Below are the code and all the weights of a small trained network. Each question names an input and a target symbol and asks about switching units off, where a switched-off unit gives its printed mean instead of its output.

import numpy as np


def w(rows, s, z=0):
    codes = np.array(rows[::2]) - 128.0
    scale = np.full(codes.shape[1], s)
    scale[-1] = z or s
    return codes * scale


def norm(h):
    return h / np.sqrt((h * h).mean(-1, keepdims=True) + 1e-5)


def f(y):
    return y / 2 * (1 + np.tanh(0.7978845608 * (y + 0.044715 * y**3)))


def softmax(a):
    e = np.exp(a - a.max(-1, keepdims=True))
    return e / e.sum(-1, keepdims=True)


def log_softmax(a):
    a = a - a.max(-1, keepdims=True)
    return a - np.log(np.exp(a).sum(-1, keepdims=True))


def net(x, mask):
    ids = ['ΓΘΞΨαβδεζηλμπστφ'.index(c) for c in x.split()]
    T = len(ids)
    res = E[ids] + P[:T]
    u = 0
    for l in range(2):
        r = norm(res)
        for j in range(2):
            rows = slice(2 * j, 2 * j + 2)
            q, k, v = (r @ M[l][rows].T for M in (Q, K, V))
            z = softmax(np.where(np.tri(T) > 0, q @ k.T / 2**0.5, -1e9)) @ v
            o = O[l][rows]
            res = res + np.where(mask[u + j], z, o[:, -1]) @ o[:, :-1]
        u += 2
        y = f(norm(res) @ A[l][:, :-1].T + A[l][:, -1])
        res = res + np.where(mask[u : u + 8], y, B[l][:, -1]) @ B[l][:, :-1]
        u += 8
    return log_softmax(norm(res)[-1] @ U[:, :-1].T + U[:, -1])


Q, K, V, O, A, B = {}, {}, {}, {}, {}, {}
E = w([
[134,154,163,181],'Γ',
[131,156,123,194],'Θ',
[94,148,121,80],'Ξ',
[85,154,137,70],'Ψ',
[133,148,93,183],'α',
[107,173,197,157],'β',
[232,186,105,109],'δ',
[130,100,148,79],'ε',
[144,126,201,168],'ζ',
[137,138,108,181],'η',
[116,72,208,3],'λ',
[26,152,104,118],'μ',
[136,93,126,83],'π',
[158,119,39,152],'σ',
[59,103,57,146],'τ',
[182,49,119,126],'φ',
],0.014)
P = w([
[84,64,228,253],'0',
[76,72,208,198],'1',
[72,102,174,159],'2',
[89,142,156,151],'3',
[93,153,124,129],'4',
[121,172,80,132],'5',
[137,190,65,144],'6',
[148,173,89,150],'7',
[131,188,100,141],'8',
],0.003)
Q[0] = w([
[71,146,121,7],'0.h0',
[13,192,105,61],'0.h0',
[165,233,103,129],'0.h1',
[120,114,176,52],'0.h1',
],0.012)
K[0] = w([
[12,18,158,233],'0.h0',
[2,105,124,157],'0.h0',
[202,213,133,115],'0.h1',
[55,103,196,193],'0.h1',
],0.0095)
V[0] = w([
[111,42,110,135],'0.h0',
[64,89,162,164],'0.h0',
[177,74,154,112],'0.h1',
[253,254,130,109],'0.h1',
],0.0087)
O[0] = w([
[129,162,197,91,146],'0.h0',
[123,58,149,61,252],'0.h0',
[101,97,81,112,57],'0.h1',
[108,2,217,202,50],'0.h1',
],0.0066,0.003)
A[0] = w([
[160,84,118,96,119],'0.n0',
[117,83,175,41,253],'0.n1',
[151,175,117,168,124],'0.n2',
[249,79,138,96,147],'0.n3',
[122,53,84,116,109],'0.n4',
[60,122,116,146,78],'0.n5',
[135,177,167,134,145],'0.n6',
[152,97,140,153,129],'0.n7',
],0.012,0.0036)
B[0] = w([
[134,162,136,98,132],'0.n0',
[116,195,104,178,254],'0.n1',
[96,191,121,115,189],'0.n2',
[188,123,126,6,151],'0.n3',
[97,161,93,118,132],'0.n4',
[147,103,146,60,135],'0.n5',
[130,151,78,91,191],'0.n6',
[151,129,118,165,144],'0.n7',
],0.016,0.0055)
Q[1] = w([
[4,127,179,78],'1.h0',
[49,147,78,151],'1.h0',
[148,113,173,135],'1.h1',
[85,84,127,157],'1.h1',
],0.016)
K[1] = w([
[251,128,187,115],'1.h0',
[138,105,158,82],'1.h0',
[138,135,153,160],'1.h1',
[107,154,139,136],'1.h1',
],0.023)
V[1] = w([
[74,186,156,162],'1.h0',
[174,155,155,111],'1.h0',
[77,162,254,87],'1.h1',
[15,82,100,118],'1.h1',
],0.019)
O[1] = w([
[118,129,134,202,255],'1.h0',
[175,128,138,119,160],'1.h0',
[131,165,249,75,109],'1.h1',
[49,114,126,81,121],'1.h1',
],0.016,0.0084)
A[1] = w([
[141,2,131,124,128],'1.n0',
[31,122,117,79,202],'1.n1',
[111,75,153,184,114],'1.n2',
[69,94,64,127,4],'1.n3',
[105,87,117,89,158],'1.n4',
[113,103,130,128,64],'1.n5',
[46,100,144,140,157],'1.n6',
[90,147,192,115,66],'1.n7',
],0.021,0.0035)
B[1] = w([
[57,181,211,215,138],'1.n0',
[146,206,98,5,253],'1.n1',
[119,87,137,31,217],'1.n2',
[156,77,59,119,208],'1.n3',
[133,178,217,186,138],'1.n4',
[130,189,132,167,110],'1.n5',
[45,80,157,152,237],'1.n6',
[137,96,170,109,146],'1.n7',
],0.02,0.0057)
U = w([
[176,26,175,69,216],'Γ',
[99,57,128,140,152],'Θ',
[46,169,100,191,40],'Ξ',
[57,158,151,145,60],'Ψ',
[94,93,112,151,115],'α',
[75,100,220,133,253],'β',
[120,97,133,130,42],'δ',
[132,165,120,171,40],'ε',
[200,82,148,204,191],'ζ',
[93,92,118,153,163],'η',
[140,183,231,144,159],'λ',
[73,157,193,38,45],'μ',
[140,185,94,164,85],'π',
[140,73,8,171,44],'σ',
[72,141,32,36,155],'τ',
[241,123,92,63,138],'φ',
],0.012,0.0031)

Each question gives the input, a string of symbols that net reads in full, and the target symbol t.
The units are the heads (2 rows each of Q, K, V and O) and the neurons (one row each of A and B). Each row of codes is followed by its name. A weight is (code - 128) times the scale printed after its matrix; where a second scale follows, it is the last column's (O, A, B and U).
mask holds one flag per unit, layer by layer, with each layer's heads first. A switched-off unit (its flag False) gives its mean, the last column of its rows in O or B, instead of its output. The means were averaged over made-up inputs and are rounded, as every weight is.
A unit's drop is (log p(t) with every unit on - log p(t) with that unit switched off) / (log p(t) with every unit on - log p(t) with every unit switched off).
The circuit of an input: a set's keep is (log p(t) with only the set's units on - log p(t) with every unit switched off) / (log p(t) with every unit on - log p(t) with every unit switched off). Starting from the 12 units with the biggest drops (on a tie, the unit counted first), units are removed one at a time, each time the one whose removal leaves the highest keep (on an exact tie, the one counted first), for as long as the keep stays at least 0.8.
units of the circuit, in order: the units of the circuit, biggest drop first
k most important neurons of layer l: the k neurons of layer l with the biggest drops, biggest first
which heads matter: for each layer, one digit per head in row order, 1 if its drop is at least 0.15 and else 0, layers parted by /
input Ψ λ Γ, target λ: 2 most important neurons of layer 0 => [0.n1 0.n2]
input ε μ Γ, target μ: which heads matter => 11 / 01
input ζ Γ Ξ δ, target ζ: which heads matter => 01 / 01
input Γ λ σ Γ δ Γ τ, target μ: which heads matter => 01 / 10
input τ Γ Θ Θ τ δ Γ λ, target φ: units of the circuit, in order => [0.n3 0.h1 1.h1]
input η Γ λ α, target λ: units of the circuit, in order => [1.h1]
input Γ φ Ξ Γ, target φ: units of the circuit, in order => [1.h0 0.n3 1.h1]
input Ψ ζ Ξ σ Ξ β, target σ: units of the circuit, in order => [0.n1 1.h1]
input Γ τ Γ Γ σ, target σ: which heads matter => 01 / 00
input φ Ξ β, target φ: which heads matter => 00 / 11
input Ξ Θ Ξ, target Ξ: units of the circuit, in order => [0.n1 1.h0]
input Ξ β Θ β Γ β, target β: which heads matter => 00 / 01
input Ξ σ Γ, target σ: which heads matter => 00 / 01
input τ Θ α Ξ φ Θ, target φ: units of the circuit, in order => [1.h0 0.n2 0.n3 1.n6]
input Θ Γ μ α, target μ: which heads matter => 00 / 01
input ε σ Θ, target σ: which heads matter => 01 / 01
input δ Θ Θ φ, target σ: which heads matter => 11 / 01
input τ τ Γ β Γ Γ σ Γ λ, target σ: which heads matter => 01 / 01
input λ μ Ξ Γ, target μ: units of the circuit, in order => [1.h1]
input β λ Γ Θ Γ Γ Γ, target Γ: units of the circuit, in order => [0.h1 0.n1 1.n2]
input φ Γ Γ Ψ Γ ζ, target ζ: which heads matter => 00 / 01
input σ α ζ, target σ: units of the circuit, in order => [1.h1]
input β Ξ Ξ Ξ Γ μ, target μ: 3 most important neurons of layer 0 => [0.n5 0.n6 0.n7]
